Here is a tiny trained network, its code and every weight. The questions are about switching its units off for an input and a class, where a switched-off unit gives its printed mean instead of its output.

import numpy as np


def w(rows, s, z=0):
    codes = np.array(rows[::2]) - 128.0
    scale = np.full(codes.shape[1], s)
    scale[-1] = z or s
    return codes * scale


def f(y):
    return y / 2 * (1 + np.tanh(0.7978845608 * (y + 0.044715 * y**3)))


def log_softmax(a):
    a = a - a.max(-1, keepdims=True)
    return a - np.log(np.exp(a).sum(-1, keepdims=True))


def net(x, mask):
    res = np.array(x, float).reshape(1, 8) / 4 @ E
    y = f(res @ A[0][:, :-1].T + A[0][:, -1])
    res = res + np.where(mask, y, B[0][:, -1]) @ B[0][:, :-1]
    return log_softmax(res[-1] @ U[:, :-1].T + U[:, -1])


A, B = {}, {}
E = w([
[140,152,169,68,27,82,145,71,60],'x0',
[44,71,118,138,147,182,143,23,103],'x1',
[243,65,139,126,90,169,178,80,197],'x2',
[153,53,15,40,73,136,42,157,96],'x3',
[137,97,64,192,133,66,223,138,75],'x4',
[110,28,226,141,143,150,119,207,60],'x5',
[126,128,130,123,127,130,130,129,129],'x6',
[176,213,94,145,125,254,144,152,25],'x7',
],0.0053)
A[0] = w([
[114,173,191,165,167,126,163,118,152,107],'n0',
[109,165,170,163,148,111,201,130,158,69],'n1',
[112,172,196,74,117,181,37,121,184,165],'n2',
[237,78,137,147,107,175,165,79,203,139],'n3',
[123,72,58,75,103,149,81,141,122,112],'n4',
[35,193,100,146,160,82,66,152,101,145],'n5',
[223,194,155,102,96,49,125,255,151,39],'n6',
[49,178,112,130,135,95,102,155,105,112],'n7',
[100,98,48,197,221,208,124,215,232,37],'n8',
[145,72,39,92,126,136,86,148,120,86],'n9',
[125,198,68,117,120,107,133,78,170,60],'n10',
[123,153,195,85,118,178,47,100,166,84],'n11',
[107,96,146,121,130,42,116,94,164,106],'n12',
[145,89,49,189,126,45,209,138,63,202],'n13',
[57,169,118,128,128,100,102,146,103,111],'n14',
[157,153,197,62,47,72,150,71,35,66],'n15',
[121,166,93,124,126,121,131,102,158,45],'n16',
[134,86,70,103,110,115,98,138,119,71],'n17',
[149,158,114,118,141,206,156,147,75,56],'n18',
[113,175,205,167,151,146,183,113,176,76],'n19',
[142,101,82,93,119,125,104,160,118,52],'n20',
[136,213,91,102,84,80,131,50,132,87],'n21',
[125,48,239,120,103,132,139,188,35,153],'n22',
[180,101,134,129,114,160,148,105,148,73],'n23',
[122,198,48,121,138,119,146,91,180,86],'n24',
[24,62,108,122,126,200,152,5,96,43],'n25',
[104,93,146,111,128,53,120,99,182,64],'n26',
[82,80,144,102,152,34,112,131,195,7],'n27',
[131,170,188,157,121,113,162,112,128,59],'n28',
[167,204,109,137,135,228,140,127,43,48],'n29',
],0.0086,0.0019)
B[0] = w([
[123,139,134,124,102,102,80,138,71,199],'n0',
[134,145,143,135,114,108,99,119,63,186],'n1',
[133,153,146,173,131,104,237,110,97,221],'n2',
[147,55,67,103,159,201,127,133,67,209],'n3',
[125,139,148,138,108,91,82,133,57,194],'n4',
[158,62,75,107,153,187,135,123,87,230],'n5',
[90,122,79,201,232,95,75,119,187,229],'n6',
[155,81,97,112,138,157,129,122,106,190],'n7',
[112,163,111,4,99,78,154,119,205,243],'n8',
[129,152,150,129,103,95,93,123,62,185],'n9',
[130,115,203,125,152,144,117,141,141,179],'n10',
[135,145,130,162,136,102,209,123,111,189],'n11',
[127,143,104,158,68,166,125,139,152,195],'n12',
[137,164,153,177,132,114,243,107,99,230],'n13',
[155,94,98,113,137,149,127,121,110,178],'n14',
[114,152,38,13,104,86,142,131,168,228],'n15',
[128,116,158,128,136,129,123,135,134,140],'n16',
[127,153,138,135,112,117,107,122,87,160],'n17',
[122,128,131,168,78,164,109,119,159,182],'n18',
[132,135,129,127,111,86,69,130,56,208],'n19',
[127,137,141,141,129,109,105,120,95,148],'n20',
[122,123,199,78,135,130,126,138,159,193],'n21',
[133,111,244,84,153,158,122,135,168,254],'n22',
[130,99,106,125,138,158,122,129,112,145],'n23',
[116,109,214,119,147,131,128,149,138,190],'n24',
[118,142,91,189,236,71,74,152,193,244],'n25',
[127,140,112,155,73,174,112,131,164,191],'n26',
[125,150,136,174,61,189,117,129,168,213],'n27',
[126,136,111,122,106,101,97,127,98,166],'n28',
[120,133,113,189,36,170,113,131,189,231],'n29',
],0.024,0.0057)
U = w([
[117,139,116,199,44,185,108,139,174,71],'0',
[131,147,145,142,109,65,63,130,35,98],'1',
[99,119,91,196,231,81,94,144,176,110],'2',
[114,142,94,40,110,86,160,127,166,252],'3',
[132,83,254,109,165,149,133,170,149,102],'4',
[180,32,70,124,160,187,147,123,80,114],'5',
[143,158,139,192,140,96,252,95,102,137],'6',
],0.0095,0.0029)

Each question gives the input, the list of numbers given to net, and the class t.
The units are the neurons (one row each of A and B). Each row of codes is followed by its name. A weight is (code - 128) times the scale printed after its matrix; where a second scale follows, it is the last column's (A, B and U).
mask holds one flag per neuron, in row order. A switched-off neuron (its flag False) gives its mean, the last column of its row in B, instead of its output. The means were averaged over made-up inputs and are rounded, as every weight is.
A unit's drop is (log p(t) with every unit on - log p(t) with that unit switched off) / (log p(t) with every unit on - log p(t) with every unit switched off).
The circuit of an input: a set's keep is (log p(t) with only the set's units on - log p(t) with every unit switched off) / (log p(t) with every unit on - log p(t) with every unit switched off). Starting from the 12 units with the biggest drops (on a tie, the unit counted first), units are removed one at a time, each time the one whose removal leaves the highest keep (on an exact tie, the one counted first), for as long as the keep stays at least 0.8.
circuit, biggest first: the units of the circuit, biggest drop first
unit that matters most: the unit with the biggest drop
top k neurons: the k neurons with the biggest drops, biggest first
drop of u: that unit's drop, to one decimal
input [-1,-1,2,8,-5,-7,7,3], class 1: circuit, biggest first -> (n4)
input [-4,1,8,-4,-6,8,0,8], class 0: top 4 neurons -> (n29, n18, n5, n24)
input [3,7,3,-4,-5,-4,-5,-7], class 0: top 3 neurons -> (n26, n12, n27)
input [2,6,-7,-6,2,7,-1,-8], class 0: top 3 neurons -> (n27, n12, n26)
input [-5,-7,0,-8,1,1,0,-7], class 1: top 4 neurons -> (n19, n1, n0, n29)
input [-1,-3,1,8,-4,0,-2,7], class 1: top 3 neurons -> (n4, n9, n27)
input [2,-4,-3,-1,4,-3,5,5], class 0: top 3 neurons -> (n29, n25, n2)
input [6,-4,-3,-5,-3,1,3,0], class 3: top 4 neurons -> (n15, n25, n4, n9)
input [3,-8,0,2,-7,4,-2,0], class 2: top 2 neurons -> (n6, n13)
input [0,5,5,-1,4,5,1,3], class 2: top 4 neurons -> (n25, n5, n21, n24)
input [-6,-6,6,6,-5,-7,-1,-2], class 4: top 3 neurons -> (n24, n25, n10)
input [1,-5,7,1,6,5,1,2], class 5: top 2 neurons -> (n3, n25)
input [6,-7,-3,2,-6,-1,8,6], class 2: top 2 neurons -> (n6, n8)
input [3,3,1,-5,-1,-6,-2,0], class 4: unit that matters most -> n21
input [-7,4,-4,-5,3,0,2,-6], class 3: top 2 neurons -> (n8, n29)
input [-6,7,-8,3,1,-4,-1,-4], class 5: top 4 neurons -> (n5, n7, n6, n14)
input [-5,-8,5,-1,-3,-5,-6,-3], class 2: drop of n6 -> 4.4
input [-8,-2,5,-7,8,-2,5,0], class 3: drop of n2 -> 0.2
input [-3,2,-8,-3,8,-1,-6,-2], class 5: drop of n14 -> 0.2
input [0,4,-5,2,-4,7,-4,3], class 4: circuit, biggest first -> (n22)
input [-5,-8,5,-6,0,4,8,3], class 2: drop of n6 -> 4.1
